Here is a tiny trained network, its code and every weight. The questions are about switching its units off for an input and a class, where a switched-off unit gives its printed mean instead of its output.

import numpy as np


def w(rows, s, z=0):
    codes = np.array(rows[::2]) - 128.0
    scale = np.full(codes.shape[1], s)
    scale[-1] = z or s
    return codes * scale


def f(y):
    return np.maximum(y, 0)


def log_softmax(a):
    a = a - a.max(-1, keepdims=True)
    return a - np.log(np.exp(a).sum(-1, keepdims=True))


def net(x, mask):
    res = np.array(x, float).reshape(1, 5) / 4 @ E
    y = f(res @ A[0][:, :-1].T + A[0][:, -1])
    res = res + np.where(mask, y, B[0][:, -1]) @ B[0][:, :-1]
    return log_softmax(res[-1] @ U[:, :-1].T + U[:, -1])


A, B = {}, {}
E = w([
[204,23,32,152,173],'x0',
[129,130,129,127,130],'x1',
[81,195,38,2,184],'x2',
[129,176,1,184,56],'x3',
[209,73,171,58,1],'x4',
],0.0088)
A[0] = w([
[133,155,94,158,183,148],'n1',
[150,50,92,100,126,104],'n2',
[132,143,142,96,87,84],'n3',
[129,152,229,77,159,147],'n4',
[115,147,115,107,163,254],'n5',
[131,190,62,126,98,117],'n6',
[110,169,91,18,133,95],'n7',
[76,197,174,176,113,114],'n8',
[238,120,121,102,116,47],'n9',
[163,82,66,157,160,92],'n10',
[169,115,139,93,70,28],'n11',
[156,129,89,64,168,93],'n12',
[150,65,153,179,89,217],'n13',
[119,143,88,146,19,227],'n14',
[150,127,140,125,99,73],'n15',
[172,146,177,232,85,108],'n16',
[181,115,108,48,63,78],'n17',
[176,91,94,178,193,111],'n18',
[186,64,99,127,189,65],'n19',
[107,76,170,121,188,142],'n20',
[6,95,114,201,210,55],'n21',
[143,107,197,212,167,151],'n22',
[113,81,151,43,164,207],'n23',
[65,183,223,128,63,119],'n24',
[173,101,119,114,115,116],'n25',
[194,126,136,59,80,144],'n26',
[141,103,155,91,173,89],'n27',
[111,177,112,129,133,217],'n28',
[117,160,93,149,106,209],'n29',
[99,126,112,190,191,58],'n30',
[129,219,87,159,88,168],'n31',
[48,110,69,166,161,156],'n32',
[162,70,101,140,183,85],'n33',
],0.012,0.0055)
B[0] = w([
[127,117,154,115,136,196],'n1',
[166,192,184,127,78,207],'n2',
[108,176,201,119,169,166],'n3',
[143,124,117,201,108,228],'n4',
[162,129,98,162,178,214],'n5',
[129,116,130,183,109,204],'n6',
[108,111,31,71,70,234],'n7',
[175,200,147,62,86,199],'n8',
[78,159,141,125,151,202],'n9',
[145,184,145,144,85,205],'n10',
[48,133,157,148,163,193],'n11',
[88,115,52,87,117,195],'n12',
[148,117,69,91,156,250],'n13',
[167,122,128,201,170,252],'n14',
[76,153,147,114,158,157],'n15',
[41,127,1,74,160,226],'n16',
[61,124,192,140,236,229],'n17',
[144,186,127,109,111,206],'n18',
[136,210,170,129,49,208],'n19',
[156,109,85,219,78,201],'n20',
[71,131,200,129,182,227],'n21',
[129,100,27,90,160,217],'n22',
[180,131,74,192,135,228],'n23',
[166,202,115,114,97,236],'n24',
[116,171,161,142,164,184],'n25',
[82,116,146,150,217,236],'n26',
[102,108,110,250,69,172],'n27',
[151,134,94,115,183,199],'n28',
[166,112,135,163,93,194],'n29',
[71,133,168,120,188,185],'n30',
[155,105,142,169,101,214],'n31',
[118,89,183,140,169,215],'n32',
[138,210,147,41,49,196],'n33',
],0.0072,0.011)
U = w([
[120,248,198,79,59,73],'0',
[62,96,47,67,124,75],'1',
[28,115,244,135,172,80],'2',
[174,124,144,133,149,252],'3',
[122,102,139,242,77,85],'4',
[113,69,160,116,81,168],'5',
],0.011)

Each question gives the input, the list of numbers given to net, and the class t.
The units are the neurons (one row each of A and B). Each row of codes is followed by its name. A weight is (code - 128) times the scale printed after its matrix; where a second scale follows, it is the last column's (A, B and U).
mask holds one flag per neuron, in row order. A switched-off neuron (its flag False) gives its mean, the last column of its row in B, instead of its output. The means were averaged over made-up inputs and are rounded, as every weight is.
A unit's drop is (log p(t) with every unit on - log p(t) with that unit switched off) / (log p(t) with every unit on - log p(t) with every unit switched off).
The circuit of an input: a set's keep is (log p(t) with only the set's units on - log p(t) with every unit switched off) / (log p(t) with every unit on - log p(t) with every unit switched off). Starting from the 12 units with the biggest drops (on a tie, the unit counted first), units are removed one at a time, each time the one whose removal leaves the highest keep (on an exact tie, the one counted first), for as long as the keep stays at least 0.8.
units of the circuit, in order: the units of the circuit, biggest drop first
unit that matters most: the unit with the biggest drop
top k neurons: the k neurons with the biggest drops, biggest first
input [-4,-2,3,8,8], class 2: units of the circuit, in order => [n17 n26]
input [-6,7,4,-4,5], class 3: units of the circuit, in order => [n23 n19]
input [-5,-3,-2,-7,-3], class 4: unit that matters most => n4
input [7,-1,5,-3,6], class 0: units of the circuit, in order => [n2 n19]
input [-3,1,-5,1,-2], class 1: units of the circuit, in order => [n16 n22]
input [-6,7,-8,-3,-1], class 1: units of the circuit, in order => [n16 n22]
input [-4,5,3,-4,1], class 3: units of the circuit, in order => [n19 n23]
input [-4,-5,-8,4,8], class 1: top 2 neurons => [n16 n13]
input [-3,6,1,-8,-7], class 4: units of the circuit, in order => [n20 n4]
input [-5,-8,-8,-3,-8], class 1: units of the circuit, in order => [n22 n16]
input [7,4,6,-7,-7], class 0: units of the circuit, in order => [n33 n19]
input [-8,-2,-3,-5,-6], class 0: top 2 neurons => [n8 n24]
input [6,-2,3,-7,-3], class 4: units of the circuit, in order => [n20 n27]
input [-3,4,8,-4,0], class 1: unit that matters most => n7
input [4,-4,3,0,3], class 0: units of the circuit, in order => [n2 n22 n19]
input [-1,5,2,-8,7], class 4: units of the circuit, in order => [n4 n27]
input [-5,-8,2,8,-6], class 3: top 2 neurons => [n8 n28]
input [0,4,-5,3,-1], class 1: units of the circuit, in order => [n16 n22]
input [-3,3,2,6,5], class 4: units of the circuit, in order => [n14 n6]
input [-5,5,1,8,7], class 4: units of the circuit, in order => [n14]
input [7,6,0,-6,3], class 0: top 3 neurons => [n33 n19 n2]
input [3,4,-1,1,-5], class 2: top 2 neurons => [n21 n30]
input [3,1,-8,3,-7], class 1: top 2 neurons => [n16 n22]
input [-7,6,3,2,8], class 2: top 2 neurons => [n17 n26]
input [2,-1,-4,0,-8], class 2: top 2 neurons => [n21 n30]
input [-5,7,-3,5,4], class 3: top 3 neurons => [n14 n19 n33]
input [-5,7,-5,6,-2], class 3: unit that matters most => n8
input [-1,-4,-4,-6,3], class 4: top 4 neurons => [n4 n20 n27 n7]
input [-5,-7,8,-4,-7], class 1: top 2 neurons => [n7 n12]
input [7,-4,-5,2,-8], class 2: top 4 neurons => [n21 n30 n32 n24]
